Below are the code and all the weights of a small trained network. Each question names an input and a class and asks about switching units off, where a switched-off unit gives its printed mean instead of its output.

import numpy as np


def w(rows, s, z=0):
    codes = np.array(rows[::2]) - 128.0
    scale = np.full(codes.shape[1], s)
    scale[-1] = z or s
    return codes * scale


def norm(h):
    return h / np.sqrt((h * h).mean(-1, keepdims=True) + 1e-5)


def f(y):
    return y / 2 * (1 + np.tanh(0.7978845608 * (y + 0.044715 * y**3)))


def log_softmax(a):
    a = a - a.max(-1, keepdims=True)
    return a - np.log(np.exp(a).sum(-1, keepdims=True))


def net(x, mask):
    res = np.array(x, float).reshape(1, 4) / 4 @ E
    u = 0
    for l in range(2):
        y = f(norm(res) @ A[l][:, :-1].T + A[l][:, -1])
        res = res + np.where(mask[u : u + 4], y, B[l][:, -1]) @ B[l][:, :-1]
        u += 4
    return log_softmax(norm(res)[-1] @ U[:, :-1].T + U[:, -1])


A, B = {}, {}
E = w([
[100,208,189,154,171,86],'x0',
[154,105,153,119,158,108],'x1',
[88,112,80,12,129,148],'x2',
[185,113,159,138,116,173],'x3',
],0.012)
A[0] = w([
[130,152,194,154,81,230,253],'L0N0',
[127,123,145,97,254,191,19],'L0N1',
[28,161,115,98,220,196,129],'L0N2',
[91,181,117,152,134,43,245],'L0N3',
],0.0078,0.0024)
B[0] = w([
[131,93,30,112,210,2,254],'L0N0',
[190,107,79,117,119,184,143],'L0N1',
[111,160,145,123,138,129,217],'L0N2',
[54,172,68,224,116,180,247],'L0N3',
],0.012,0.0036)
A[1] = w([
[28,99,208,132,70,130,47],'L1N0',
[134,42,74,148,120,249,147],'L1N1',
[249,159,85,54,3,97,204],'L1N2',
[252,218,174,180,232,98,253],'L1N3',
],0.0063,0.0024)
B[1] = w([
[107,143,177,74,123,124,116],'L1N0',
[153,109,131,129,140,110,195],'L1N1',
[115,128,75,134,126,102,193],'L1N2',
[5,40,141,116,114,94,255],'L1N3',
],0.014,0.0047)
U = w([
[145,158,94,86,148,91,179],'0',
[188,182,110,82,126,249,3],'1',
[87,162,75,190,171,160,253],'2',
[199,84,90,134,126,127,216],'3',
[93,73,85,174,165,59,27],'4',
[131,165,130,110,167,157,3],'5',
],0.011,0.0027)

Each question gives the input, the list of numbers given to net, and the class t.
The units are the neurons (one row each of A and B). Each row of codes is followed by its name. A weight is (code - 128) times the scale printed after its matrix; where a second scale follows, it is the last column's (A, B and U).
mask holds one flag per neuron, layer by layer. A switched-off neuron (its flag False) gives its mean, the last column of its row in B, instead of its output. The means were averaged over made-up inputs and are rounded, as every weight is.
A unit's drop is (log p(t) with every unit on - log p(t) with that unit switched off) / (log p(t) with every unit on - log p(t) with every unit switched off).
The circuit of an input: a set's keep is (log p(t) with only the set's units on - log p(t) with every unit switched off) / (log p(t) with every unit on - log p(t) with every unit switched off). Starting from all 8 units, units are removed one at a time, each time the one whose removal leaves the highest keep (on an exact tie, the one counted first), for as long as the keep stays at least 0.8.
units of the circuit, in order: the units of the circuit, biggest drop first
top k neurons: the k neurons with the biggest drops, biggest first
k most important neurons of layer l: the k neurons of layer l with the biggest drops, biggest first
drop when u is switched off: that unit's drop, to one decimal
input [-1,1,8,-4], class 1: units of the circuit, in order : L0N0; L1N3
input [6,-8,-1,8], class 4: units of the circuit, in order : L0N0
input [4,6,4,-3], class 2: units of the circuit, in order : L0N3; L0N0
input [-3,6,-2,-3], class 3: units of the circuit, in order : L0N0; L0N2; L1N3
input [2,4,1,-5], class 2: 2 most important neurons of layer 0 : L0N3; L0N0
input [-6,3,-4,-2], class 3: units of the circuit, in order : L1N3; L0N0
input [3,1,7,2], class 1: 2 most important neurons of layer 0 : L0N0; L0N1
input [-1,-7,-4,7], class 4: top 2 neurons : L1N3; L0N0
input [2,5,7,7], class 1: top 3 neurons : L1N3; L0N0; L0N1
input [-4,1,-1,-8], class 2: 2 most important neurons of layer 1 : L1N3; L1N2
input [0,-6,-7,6], class 4: drop when L1N3 is switched off : 0.2
input [2,-6,-2,7], class 4: drop when L1N3 is switched off : 0.1
input [1,3,1,-7], class 2: drop when L0N3 is switched off : 0.4
input [8,-2,2,8], class 4: top neuron : L1N3
